Here is a tiny trained network, its code and every weight. The questions are about switching its units off for an input and a target symbol, where a switched-off unit gives its printed mean instead of its output.

import numpy as np


def w(rows, s, z=0):
    codes = np.array(rows[::2]) - 128.0
    scale = np.full(codes.shape[1], s)
    scale[-1] = z or s
    return codes * scale


def norm(h):
    return h / np.sqrt((h * h).mean(-1, keepdims=True) + 1e-5)


def f(y):
    return np.maximum(y, 0)


def softmax(a):
    e = np.exp(a - a.max(-1, keepdims=True))
    return e / e.sum(-1, keepdims=True)


def log_softmax(a):
    a = a - a.max(-1, keepdims=True)
    return a - np.log(np.exp(a).sum(-1, keepdims=True))


def net(x, mask):
    ids = ['ΔΠΦΩημ'.index(c) for c in x.split()]
    T = len(ids)
    res = E[ids] + P[:T]
    u = 0
    for l in range(3):
        r = norm(res)
        for j in range(2):
            rows = slice(4 * j, 4 * j + 4)
            q, k, v = (r @ M[l][rows].T for M in (Q, K, V))
            z = softmax(np.where(np.tri(T) > 0, q @ k.T / 4**0.5, -1e9)) @ v
            o = O[l][rows]
            res = res + np.where(mask[u + j], z, o[:, -1]) @ o[:, :-1]
        u += 2
        y = f(norm(res) @ A[l][:, :-1].T + A[l][:, -1])
        res = res + np.where(mask[u : u + 4], y, B[l][:, -1]) @ B[l][:, :-1]
        u += 4
    return log_softmax(norm(res)[-1] @ U[:, :-1].T + U[:, -1])


Q, K, V, O, A, B = {}, {}, {}, {}, {}, {}
E = w([
[70,102,139,81,133,5,131],'Δ',
[122,192,78,97,100,50,145],'Π',
[106,56,84,99,151,66,113],'Φ',
[104,173,213,168,130,52,49],'Ω',
[163,90,163,135,132,80,130],'η',
[117,166,137,122,42,125,197],'μ',
],0.025)
P = w([
[121,222,56,31,238,110,112],'0',
[27,192,106,163,208,1,58],'1',
[222,160,5,126,114,199,222],'2',
[5,111,108,221,164,17,71],'3',
[225,95,87,131,100,188,200],'4',
[42,90,190,187,153,82,51],'5',
[239,75,205,49,46,178,139],'6',
[109,91,195,176,150,108,8],'7',
[217,89,153,56,43,177,184],'8',
],0.0078)
Q[0] = w([
[207,124,172,165,84,159,253],'0.h0',
[200,81,130,181,138,68,210],'0.h0',
[72,174,159,178,197,164,131],'0.h0',
[51,164,82,97,193,125,67],'0.h0',
[155,90,88,58,122,153,199],'0.h1',
[84,116,128,141,130,155,106],'0.h1',
[127,159,135,172,131,196,156],'0.h1',
[176,98,157,99,68,121,74],'0.h1',
],0.012)
K[0] = w([
[151,251,111,66,148,111,184],'0.h0',
[45,141,83,98,85,164,100],'0.h0',
[163,130,179,154,205,165,130],'0.h0',
[153,76,165,111,108,146,54],'0.h0',
[60,129,94,100,141,138,249],'0.h1',
[179,158,155,78,153,108,94],'0.h1',
[117,174,113,162,137,144,131],'0.h1',
[83,81,180,112,129,97,122],'0.h1',
],0.011)
V[0] = w([
[179,171,163,122,218,117,138],'0.h0',
[107,208,67,119,169,154,128],'0.h0',
[20,118,110,168,171,93,180],'0.h0',
[153,109,104,168,124,160,1],'0.h0',
[158,108,105,111,88,65,140],'0.h1',
[88,87,144,120,162,128,154],'0.h1',
[110,113,128,166,148,89,76],'0.h1',
[101,189,76,107,175,130,65],'0.h1',
],0.0092)
O[0] = w([
[109,106,56,113,17,194,78,119],'0.h0',
[210,122,98,127,107,145,134,155],'0.h0',
[162,172,97,146,106,190,117,244],'0.h0',
[90,170,156,113,165,57,188,41],'0.h0',
[166,174,109,212,78,141,67,255],'0.h1',
[145,62,146,125,129,60,236,137],'0.h1',
[111,174,102,182,83,109,166,192],'0.h1',
[79,1,129,230,100,100,138,182],'0.h1',
],0.0075,0.0069)
A[0] = w([
[141,119,195,212,80,141,148,224],'0.n0',
[78,177,133,123,109,143,55,221],'0.n1',
[158,117,161,107,93,251,254,251],'0.n2',
[132,12,78,8,128,95,188,130],'0.n3',
],0.0096,0.0023)
B[0] = w([
[111,47,85,2,110,126,132,223],'0.n0',
[182,31,101,213,116,96,83,253],'0.n1',
[152,100,149,214,161,254,64,173],'0.n2',
[199,224,94,220,144,187,204,230],'0.n3',
],0.012,0.0047)
Q[1] = w([
[92,69,96,189,168,164,106],'1.h0',
[127,170,112,99,175,2,239],'1.h0',
[127,127,47,180,91,118,116],'1.h0',
[236,191,92,201,117,153,139],'1.h0',
[123,126,127,66,168,211,135],'1.h1',
[193,131,174,105,145,212,165],'1.h1',
[48,93,119,104,190,134,144],'1.h1',
[113,234,213,172,133,182,106],'1.h1',
],0.0085)
K[1] = w([
[150,133,116,97,52,144,127],'1.h0',
[83,161,253,141,149,130,116],'1.h0',
[105,155,192,74,20,142,144],'1.h0',
[198,201,104,94,68,139,203],'1.h0',
[102,94,87,193,148,188,68],'1.h1',
[78,163,60,217,171,101,50],'1.h1',
[129,49,143,137,146,97,171],'1.h1',
[121,182,138,210,242,16,126],'1.h1',
],0.0083)
V[1] = w([
[157,255,19,123,132,115,122],'1.h0',
[15,157,162,107,152,103,28],'1.h0',
[132,133,129,80,130,158,149],'1.h0',
[124,108,90,55,163,100,63],'1.h0',
[191,30,141,119,151,138,74],'1.h1',
[255,52,95,92,172,48,157],'1.h1',
[141,103,152,184,147,54,113],'1.h1',
[167,177,91,237,129,128,117],'1.h1',
],0.0072)
O[1] = w([
[117,176,222,63,183,75,142,254],'1.h0',
[171,237,131,152,198,197,113,37],'1.h0',
[82,151,146,147,153,86,101,80],'1.h0',
[90,118,66,98,104,191,182,117],'1.h0',
[115,164,2,86,139,93,169,144],'1.h1',
[122,244,87,29,81,112,110,209],'1.h1',
[21,77,35,157,185,150,167,158],'1.h1',
[102,124,201,110,149,232,218,251],'1.h1',
],0.0073,0.0089)
A[1] = w([
[41,23,110,87,112,96,80,75],'1.n0',
[30,241,220,98,232,22,226,3],'1.n1',
[248,168,115,2,110,189,135,84],'1.n2',
[105,151,216,130,34,225,213,62],'1.n3',
],0.0063,0.0049)
B[1] = w([
[203,178,106,117,153,129,122,224],'1.n0',
[103,152,203,148,140,30,151,242],'1.n1',
[69,121,9,88,144,69,123,254],'1.n2',
[69,102,187,111,194,123,71,189],'1.n3',
],0.014,0.0037)
Q[2] = w([
[194,137,152,177,102,226,245],'2.h0',
[176,132,58,100,116,149,172],'2.h0',
[177,168,178,57,149,212,181],'2.h0',
[86,130,142,149,157,115,41],'2.h0',
[255,93,167,78,150,97,109],'2.h1',
[118,151,142,184,201,232,170],'2.h1',
[157,233,152,89,84,135,188],'2.h1',
[173,125,98,126,117,42,57],'2.h1',
],0.0096)
K[2] = w([
[219,92,103,235,124,207,186],'2.h0',
[173,54,92,98,50,144,194],'2.h0',
[134,234,56,181,255,122,196],'2.h0',
[85,97,162,100,100,204,118],'2.h0',
[240,133,176,144,115,75,80],'2.h1',
[160,124,121,247,204,124,154],'2.h1',
[135,227,121,187,194,83,77],'2.h1',
[85,109,215,95,27,138,113],'2.h1',
],0.0085)
V[2] = w([
[206,136,112,135,2,70,101],'2.h0',
[41,59,149,161,64,148,2],'2.h0',
[247,124,245,161,213,122,54],'2.h0',
[129,79,150,125,207,106,225],'2.h0',
[41,92,226,48,34,185,117],'2.h1',
[96,149,82,209,154,84,77],'2.h1',
[120,35,122,159,136,210,54],'2.h1',
[147,87,91,48,101,192,229],'2.h1',
],0.0072)
O[2] = w([
[155,149,211,124,161,168,34,250],'2.h0',
[1,55,157,96,144,122,75,91],'2.h0',
[57,191,90,123,139,216,120,1],'2.h0',
[213,127,46,101,89,136,118,106],'2.h0',
[135,44,53,252,157,76,102,49],'2.h1',
[170,171,205,107,72,145,71,172],'2.h1',
[160,116,149,183,109,55,205,35],'2.h1',
[54,102,24,116,100,139,157,144],'2.h1',
],0.0084,0.0073)
A[2] = w([
[122,146,163,123,144,119,27,80],'2.n0',
[188,9,84,105,82,190,182,3],'2.n1',
[46,165,96,142,112,70,106,123],'2.n2',
[64,135,171,153,169,243,117,202],'2.n3',
],0.011,0.0029)
B[2] = w([
[170,94,100,191,176,175,147,254],'2.n0',
[61,64,208,207,91,101,206,185],'2.n1',
[103,108,139,78,123,201,153,238],'2.n2',
[37,215,186,109,190,251,120,165],'2.n3',
],0.013,0.0062)
U = w([
[70,174,151,131,180,175,106,193],'Δ',
[254,104,156,177,195,94,51,15],'Π',
[130,207,237,138,188,5,121,5],'Φ',
[111,170,74,54,153,72,64,198],'Ω',
[198,195,72,188,186,116,193,151],'η',
[100,83,119,209,133,28,146,177],'μ',
],0.008,0.0027)

Each question gives the input, a string of symbols that net reads in full, and the target symbol t.
The units are the heads (4 rows each of Q, K, V and O) and the neurons (one row each of A and B). Each row of codes is followed by its name. A weight is (code - 128) times the scale printed after its matrix; where a second scale follows, it is the last column's (O, A, B and U).
mask holds one flag per unit, layer by layer, with each layer's heads first. A switched-off unit (its flag False) gives its mean, the last column of its rows in O or B, instead of its output. The means were averaged over made-up inputs and are rounded, as every weight is.
A unit's drop is (log p(t) with every unit on - log p(t) with that unit switched off) / (log p(t) with every unit on - log p(t) with every unit switched off).
The circuit of an input: a set's keep is (log p(t) with only the set's units on - log p(t) with every unit switched off) / (log p(t) with every unit on - log p(t) with every unit switched off). Starting from the 12 units with the biggest drops (on a tie, the unit counted first), units are removed one at a time, each time the one whose removal leaves the highest keep (on an exact tie, the one counted first), for as long as the keep stays at least 0.8.
units of the circuit, in order: the units of the circuit, biggest drop first
unit that matters most: the unit with the biggest drop
k most important neurons: the k neurons with the biggest drops, biggest first
top k neurons in layer l: the k neurons of layer l with the biggest drops, biggest first
which heads matter: for each layer, one digit per head in row order, 1 if its drop is at least 0.15 and else 0, layers parted by /
input Δ Δ Φ η Π Φ, target Ω: units of the circuit, in order	(0.n0; 1.h1; 2.h1)
input Δ Δ Π Π Π η Φ Ω, target Ω: which heads matter	11 / 01 / 00
input Δ η Π Φ Δ Π Π Π, target Π: units of the circuit, in order	(0.n1; 2.n0)
input η η μ η Π Φ Π Φ, target Φ: units of the circuit, in order	(0.h1; 0.h0; 1.n1)
input Δ Δ Ω η Π Δ, target Ω: top 3 neurons in layer 0	(0.n0; 0.n3; 0.n1)
input Π Φ Π η Π Ω, target Ω: unit that matters most	0.n0
input Ω Π η Π Δ Ω μ Δ, target μ: which heads matter	00 / 10 / 01
input Π η Φ Δ μ Π μ Δ η, target μ: units of the circuit, in order	(2.n1; 2.h1)
input Δ Φ Δ, target Φ: which heads matter	00 / 11 / 00
input Ω Π Δ Π Φ η, target Ω: units of the circuit, in order	(0.n0; 1.h1)
input Φ Φ Φ Π Π Δ, target Π: which heads matter	00 / 10 / 01
input μ Π Π Ω Δ Δ, target Δ: 2 most important neurons	(0.n0; 0.n1)
input Π Π Π, target Ω: which heads matter	10 / 00 / 00
input Π Π Ω Ω Π Ω Π Π, target Δ: which heads matter	10 / 00 / 10
input Ω Π Δ, target Φ: which heads matter	00 / 10 / 00
input μ Φ Δ Δ Δ Δ, target η: 2 most important neurons	(1.n0; 0.n2)
input Φ Φ Δ η Π Ω Ω Δ, target Δ: most important neuron	(1.n2)
input Π Π μ, target Δ: which heads matter	00 / 00 / 00
input Π η Π Δ, target Ω: which heads matter	01 / 11 / 00
input Ω Π Ω Π, target Δ: most important neuron	(2.n2)
input η Δ Δ Δ, target η: 2 most important neurons	(1.n0; 0.n1)
input η Π μ, target Δ: which heads matter	01 / 00 / 00
input Π μ Π Ω, target μ: which heads matter	10 / 00 / 01
input Δ Δ Π μ Π Π, target μ: 3 most important neurons	(0.n1; 1.n2; 0.n2)
input Π Ω Π Ω, target Δ: which heads matter	00 / 10 / 10
input η Π Δ Π Π Δ, target Π: which heads matter	10 / 00 / 00
input Π Δ η Ω η Π μ η, target μ: units of the circuit, in order	(2.h1)
input Ω Ω Π Δ Φ Δ Π Π, target Π: 2 most important neurons	(2.n0; 0.n1)
